Below is a small trained network, with its code and all its weights. Each question gives an input and a class and asks what happens when units are switched off, that is, made to give their printed mean instead of their output.

import numpy as np


def w(rows, s, z=0):
    codes = np.array(rows[::2]) - 128.0
    scale = np.full(codes.shape[1], s)
    scale[-1] = z or s
    return codes * scale


def f(y):
    return np.maximum(y, 0)


def log_softmax(a):
    a = a - a.max(-1, keepdims=True)
    return a - np.log(np.exp(a).sum(-1, keepdims=True))


def net(x, mask):
    res = np.array(x, float).reshape(1, 8) / 4 @ E
    y = f(res @ A[0][:, :-1].T + A[0][:, -1])
    res = res + np.where(mask, y, B[0][:, -1]) @ B[0][:, :-1]
    return log_softmax(res[-1] @ U[:, :-1].T + U[:, -1])


A, B = {}, {}
E = w([
[85,98,69,222,119,168],'x0',
[127,127,128,128,128,128],'x1',
[109,172,18,81,114,59],'x2',
[254,99,80,153,108,137],'x3',
[107,55,95,47,135,201],'x4',
[129,136,127,128,123,133],'x5',
[143,187,106,142,254,164],'x6',
[128,125,130,129,130,125],'x7',
],0.0054)
A[0] = w([
[128,177,122,107,33,158,158],'neuron 0',
[123,101,111,113,127,150,152],'neuron 1',
[20,127,161,122,136,108,91],'neuron 2',
[106,105,145,126,17,86,95],'neuron 3',
[124,147,101,114,99,118,117],'neuron 4',
[114,144,118,126,117,131,254],'neuron 5',
[119,162,67,132,115,99,114],'neuron 6',
[241,114,89,164,109,126,97],'neuron 7',
[178,100,104,126,127,137,99],'neuron 8',
[199,150,90,122,117,139,123],'neuron 9',
[147,142,159,88,158,119,106],'neuron 10',
[144,175,161,64,137,111,129],'neuron 11',
[21,166,180,122,140,116,95],'neuron 12',
[141,152,167,181,119,64,98],'neuron 13',
[127,145,117,125,120,137,211],'neuron 14',
[124,87,103,71,140,160,110],'neuron 15',
[153,206,80,125,254,161,119],'neuron 16',
[136,167,139,155,119,95,107],'neuron 17',
[87,95,79,172,120,120,128],'neuron 18',
[114,155,66,101,127,69,103],'neuron 19',
[64,129,138,131,149,124,93],'neuron 20',
[83,155,143,135,141,125,115],'neuron 21',
[130,146,143,175,108,100,118],'neuron 22',
[152,190,159,161,96,80,112],'neuron 23',
[134,109,135,139,110,112,107],'neuron 24',
[128,102,197,143,90,158,119],'neuron 25',
[139,135,165,144,127,153,99],'neuron 26',
[113,92,128,112,115,118,122],'neuron 27',
[108,95,111,173,149,125,156],'neuron 28',
[112,111,117,87,116,174,103],'neuron 29',
[119,87,111,81,123,176,104],'neuron 30',
[207,106,146,149,116,150,103],'neuron 31',
[135,176,154,170,89,86,118],'neuron 32',
[118,157,56,83,116,70,127],'neuron 33',
[133,97,128,117,85,93,117],'neuron 34',
[114,114,119,121,147,110,229],'neuron 35',
[122,138,119,162,132,113,116],'neuron 36',
[159,106,224,164,160,193,109],'neuron 37',
[178,154,175,70,123,115,97],'neuron 38',
[124,150,26,89,127,87,95],'neuron 39',
[174,124,191,38,127,60,124],'neuron 40',
[93,141,120,179,106,128,122],'neuron 41',
[122,93,136,118,39,87,81],'neuron 42',
[175,113,100,136,116,131,93],'neuron 43',
[137,152,134,150,134,118,109],'neuron 44',
[75,102,56,216,113,173,100],'neuron 45',
[116,94,109,79,118,157,122],'neuron 46',
[127,156,147,144,118,142,114],'neuron 47',
],0.0093,0.0072)
B[0] = w([
[146,92,126,172,151,105,178],'neuron 0',
[156,147,135,114,148,137,162],'neuron 1',
[99,127,63,85,116,65,164],'neuron 2',
[104,27,100,170,176,138,182],'neuron 3',
[105,131,150,133,124,124,146],'neuron 4',
[247,153,189,155,105,53,254],'neuron 5',
[96,140,178,120,119,138,162],'neuron 6',
[88,129,64,73,106,56,174],'neuron 7',
[116,128,95,93,123,100,145],'neuron 8',
[128,120,104,89,106,77,162],'neuron 9',
[120,117,106,145,86,161,147],'neuron 10',
[143,133,87,152,78,163,170],'neuron 11',
[86,134,51,86,117,65,173],'neuron 12',
[139,155,129,90,185,169,161],'neuron 13',
[182,141,162,141,114,90,211],'neuron 14',
[139,150,132,85,183,164,160],'neuron 15',
[116,3,94,199,193,143,204],'neuron 16',
[141,142,132,95,161,152,148],'neuron 17',
[144,143,108,146,81,168,166],'neuron 18',
[66,141,175,112,121,145,168],'neuron 19',
[113,122,85,112,126,94,144],'neuron 20',
[121,123,100,111,126,101,149],'neuron 21',
[143,146,142,97,155,153,155],'neuron 22',
[154,147,133,84,180,165,168],'neuron 23',
[118,115,123,129,145,129,136],'neuron 24',
[78,145,179,162,137,103,170],'neuron 25',
[97,130,157,120,119,131,140],'neuron 26',
[136,116,125,131,158,138,145],'neuron 27',
[150,141,122,142,86,144,171],'neuron 28',
[137,156,128,98,176,146,148],'neuron 29',
[136,157,136,82,187,156,157],'neuron 30',
[86,150,114,112,114,73,158],'neuron 31',
[149,140,137,87,179,163,168],'neuron 32',
[68,137,195,123,112,137,188],'neuron 33',
[124,91,119,155,148,135,158],'neuron 34',
[210,140,170,143,120,79,229],'neuron 35',
[136,132,128,117,138,157,142],'neuron 36',
[40,145,211,137,107,122,190],'neuron 37',
[123,148,84,152,76,172,156],'neuron 38',
[43,146,183,130,113,134,177],'neuron 39',
[148,156,74,159,44,183,191],'neuron 40',
[155,133,115,117,104,160,156],'neuron 41',
[104,51,107,170,172,143,166],'neuron 42',
[113,126,99,98,122,95,142],'neuron 43',
[128,129,129,113,156,142,137],'neuron 44',
[128,150,78,132,45,208,182],'neuron 45',
[145,154,131,97,183,150,160],'neuron 46',
[118,132,134,116,133,138,137],'neuron 47',
],0.026,0.0072)
U = w([
[73,124,15,31,112,20,54],'0',
[2,156,227,147,111,148,64],'1',
[117,19,74,210,205,154,101],'2',
[159,174,45,166,35,234,74],'3',
[179,180,121,23,247,199,80],'4',
[195,143,144,149,118,76,253],'5',
[199,123,152,135,106,82,213],'6',
[192,138,151,146,116,80,199],'7',
],0.0065,0.0031)

Each question gives the input, the list of numbers given to net, and the class t.
The units are the neurons (one row each of A and B). Each row of codes is followed by its name. A weight is (code - 128) times the scale printed after its matrix; where a second scale follows, it is the last column's (A, B and U).
mask holds one flag per neuron, in row order. A switched-off neuron (its flag False) gives its mean, the last column of its row in B, instead of its output. The means were averaged over made-up inputs and are rounded, as every weight is.
A unit's drop is (log p(t) with every unit on - log p(t) with that unit switched off) / (log p(t) with every unit on - log p(t) with every unit switched off).
The circuit of an input: a set's keep is (log p(t) with only the set's units on - log p(t) with every unit switched off) / (log p(t) with every unit on - log p(t) with every unit switched off). Starting from the 12 units with the biggest drops (on a tie, the unit counted first), units are removed one at a time, each time the one whose removal leaves the highest keep (on an exact tie, the one counted first), for as long as the keep stays at least 0.8.
units of the circuit, in order: the units of the circuit, biggest drop first
top k neurons: the k neurons with the biggest drops, biggest first
input [-5,6,1,2,0,-6,7,-7], class 2: units of the circuit, in order	[neuron 16]
input [-7,-3,-6,-1,-6,3,5,0], class 3: units of the circuit, in order	[neuron 40; neuron 38]
input [-4,2,-8,8,-1,-1,-2,8], class 0: units of the circuit, in order	[neuron 7; neuron 31]
input [-6,-3,-6,-5,8,-4,1,-3], class 4: top 2 neurons	[neuron 30; neuron 15]
input [-7,4,2,3,-4,-1,-7,-3], class 2: units of the circuit, in order	[neuron 3; neuron 42]
input [5,0,-4,7,-4,5,5,-5], class 0: top 2 neurons	[neuron 7; neuron 31]
input [-1,8,-8,-3,-3,-6,-6,-2], class 1: top 3 neurons	[neuron 37; neuron 25; neuron 16]
input [-6,5,2,-3,5,-6,4,-5], class 3: units of the circuit, in order	[neuron 40; neuron 11]
input [7,-3,-6,0,-7,-4,7,-6], class 2: top 4 neurons	[neuron 16; neuron 40; neuron 33; neuron 39]
input [2,0,-4,2,7,6,-5,6], class 4: units of the circuit, in order	[neuron 30; neuron 46]
input [-5,6,-2,8,2,2,8,8], class 0: top 2 neurons	[neuron 7; neuron 9]
input [3,7,-6,2,8,8,-7,-8], class 4: top 2 neurons	[neuron 30; neuron 16]
input [2,5,7,5,2,4,0,-7], class 1: top 3 neurons	[neuron 39; neuron 33; neuron 19]
input [8,5,0,-6,-6,3,-7,6], class 3: top 3 neurons	[neuron 45; neuron 16; neuron 18]
input [-3,6,8,6,4,1,-1,0], class 1: top 2 neurons	[neuron 39; neuron 33]
input [-6,-1,-7,4,6,-7,8,-7], class 2: top 3 neurons	[neuron 16; neuron 33; neuron 39]
input [-1,5,5,-1,-1,0,-6,-3], class 2: units of the circuit, in order	[neuron 3]
input [-2,6,7,3,-5,-6,6,5], class 1: top 2 neurons	[neuron 39; neuron 33]
input [2,3,-4,-4,-7,5,-4,7], class 4: units of the circuit, in order	[neuron 13; neuron 32; neuron 23]
input [8,-5,2,-1,-3,-2,5,3], class 3: units of the circuit, in order	[neuron 45]
input [4,0,6,5,8,6,1,5], class 4: units of the circuit, in order	[neuron 15; neuron 30]
